Below is a small trained network, with its code and all its weights. Each question gives an input and a target symbol and asks what happens when units are switched off, that is, made to give their printed mean instead of their output.

import numpy as np


def w(rows, s, z=0):
    codes = np.array(rows[::2]) - 128.0
    scale = np.full(codes.shape[1], s)
    scale[-1] = z or s
    return codes * scale


def norm(h):
    return h / np.sqrt((h * h).mean(-1, keepdims=True) + 1e-5)


def f(y):
    return np.maximum(y, 0)


def softmax(a):
    e = np.exp(a - a.max(-1, keepdims=True))
    return e / e.sum(-1, keepdims=True)


def log_softmax(a):
    a = a - a.max(-1, keepdims=True)
    return a - np.log(np.exp(a).sum(-1, keepdims=True))


def net(x, mask):
    ids = ['ΔΛΦΨβθξ'.index(c) for c in x.split()]
    T = len(ids)
    res = E[ids] + P[:T]
    q, k, v = (norm(res) @ M[0].T for M in (Q, K, V))
    z = softmax(np.where(np.tri(T) > 0, q @ k.T / 2**0.5, -1e9)) @ v
    res = res + np.where(mask[0], z, O[0][:, -1]) @ O[0][:, :-1]
    y = f(norm(res) @ A[0][:, :-1].T + A[0][:, -1])
    res = res + np.where(mask[1:17], y, B[0][:, -1]) @ B[0][:, :-1]
    return log_softmax(norm(res)[-1] @ U[:, :-1].T + U[:, -1])


Q, K, V, O, A, B = {}, {}, {}, {}, {}, {}
E = w([
[194,122,85,99,156],'Δ',
[138,130,119,80,170],'Λ',
[135,110,154,166,189],'Φ',
[205,88,86,189,142],'Ψ',
[129,169,105,249,229],'β',
[195,157,2,162,32],'θ',
[68,163,103,84,130],'ξ',
],0.0074)
P = w([
[138,209,79,35,184],'0',
[148,94,109,2,137],'1',
[178,129,197,84,118],'2',
[103,228,175,159,146],'3',
[13,187,72,166,172],'4',
[50,41,75,148,210],'5',
],0.007)
Q[0] = w([
[88,85,15,127,231],'H1',
[206,1,140,109,148],'H1',
],0.0071)
K[0] = w([
[16,255,82,205,151],'H1',
[64,70,54,82,135],'H1',
],0.0083)
V[0] = w([
[1,129,220,82,174],'H1',
[158,20,178,172,208],'H1',
],0.0074)
O[0] = w([
[197,186,118,128,108,53],'H1',
[98,129,4,114,155,7],'H1',
],0.013,0.0021)
A[0] = w([
[144,55,142,223,134,136],'N1',
[152,114,176,49,132,203],'N2',
[39,184,132,75,128,93],'N3',
[197,197,201,152,87,253],'N4',
[186,172,58,111,191,90],'N5',
[142,125,10,75,169,175],'N6',
[100,191,206,86,194,90],'N7',
[126,144,90,212,49,99],'N8',
[57,164,102,254,54,189],'N9',
[50,106,76,86,177,211],'N10',
[166,89,92,173,72,233],'N11',
[129,59,112,126,180,130],'N12',
[99,189,166,127,12,144],'N13',
[184,158,80,235,171,156],'N14',
[225,152,140,187,150,62],'N15',
[238,122,106,75,109,178],'N16',
],0.0088,0.004)
B[0] = w([
[134,137,92,140,98,190],'N1',
[161,120,90,186,136,222],'N2',
[137,61,70,110,117,158],'N3',
[70,136,135,2,125,244],'N4',
[45,141,149,221,112,228],'N5',
[96,177,147,156,66,252],'N6',
[158,46,70,221,117,214],'N7',
[165,65,115,136,195,158],'N8',
[185,72,163,95,149,215],'N9',
[194,149,123,57,50,241],'N10',
[175,155,88,154,180,176],'N11',
[131,170,113,129,154,186],'N12',
[144,148,105,162,186,168],'N13',
[195,175,104,116,69,254],'N14',
[72,108,73,50,139,180],'N15',
[57,172,140,183,158,211],'N16',
],0.0074,0.0062)
U = w([
[55,140,59,118,254,126],'Δ',
[117,160,154,178,76,1],'Λ',
[94,85,63,40,78,163],'Φ',
[60,205,63,239,86,140],'Ψ',
[171,44,64,225,178,170],'β',
[100,180,212,39,191,94],'θ',
[115,18,254,159,107,236],'ξ',
],0.0087,0.0024)

Each question gives the input, a string of symbols that net reads in full, and the target symbol t.
The units are the heads (2 rows each of Q, K, V and O) and the neurons (one row each of A and B). Each row of codes is followed by its name. A weight is (code - 128) times the scale printed after its matrix; where a second scale follows, it is the last column's (O, A, B and U).
mask holds one flag per unit, heads first, then neurons. A switched-off unit (its flag False) gives its mean, the last column of its rows in O or B, instead of its output. The means were averaged over made-up inputs and are rounded, as every weight is.
A unit's drop is (log p(t) with every unit on - log p(t) with that unit switched off) / (log p(t) with every unit on - log p(t) with every unit switched off).
The circuit of an input: a set's keep is (log p(t) with only the set's units on - log p(t) with every unit switched off) / (log p(t) with every unit on - log p(t) with every unit switched off). Starting from the 12 units with the biggest drops (on a tie, the unit counted first), units are removed one at a time, each time the one whose removal leaves the highest keep (on an exact tie, the one counted first), for as long as the keep stays at least 0.8.
circuit, biggest first: the units of the circuit, biggest drop first
most important unit: the unit with the biggest drop
top k neurons: the k neurons with the biggest drops, biggest first
drop when u is switched off: that unit's drop, to one decimal
input Ψ ξ Λ Ψ θ, target Φ: top 2 neurons : N10, N7
input β Λ Δ, target Ψ: circuit, biggest first : N16
input Λ Φ Λ θ, target Δ: circuit, biggest first : N8, N4, N13
input Φ Ψ Λ Λ, target Δ: top 3 neurons : N4, N10, N6
input Δ θ θ ξ Λ β, target Φ: circuit, biggest first : H1, N4, N15
input θ ξ Δ, target θ: circuit, biggest first : N4, N16
input β Φ θ ξ β, target θ: circuit, biggest first : H1, N4, N9
input β Ψ Φ θ Λ, target β: circuit, biggest first : N7, H1, N6
input Λ Λ θ θ Φ, target ξ: circuit, biggest first : H1, N9
input ξ Ψ Φ ξ Λ, target θ: circuit, biggest first : H1, N4
input Λ θ θ Λ, target ξ: top 2 neurons : N7, N4
input Φ Ψ Φ Δ Φ, target β: circuit, biggest first : N9, N6
input Δ θ Λ Δ Λ, target β: circuit, biggest first : N7, H1
input Φ θ θ Δ β, target β: top 3 neurons : N9, N6, N4
input β β θ Φ, target ξ: top 2 neurons : N2, N11
input ξ ξ θ Δ Δ, target β: most important unit : N7
input Φ Δ ξ, target β: top 2 neurons : N7, N2
input β Λ Λ, target Ψ: top 2 neurons : N16, N2
input θ θ θ Δ β Φ, target Ψ: top 3 neurons : N4, N9, N12
input β Ψ Φ Δ ξ, target Φ: circuit, biggest first : N3
input β Φ Δ β, target β: top 2 neurons : N9, N6
input ξ θ Δ ξ, target β: top 2 neurons : N7, N4
input Λ Δ Ψ Φ ξ Ψ, target θ: top 2 neurons : N4, N7
input Ψ θ ξ Λ, target θ: top 2 neurons : N4, N5
input β Λ Φ Φ ξ Ψ, target Φ: top 2 neurons : N4, N15
input β Φ Λ, target Ψ: drop when H1 is switched off : 1.2
input Φ ξ Φ, target θ: drop when H1 is switched off : 1.2
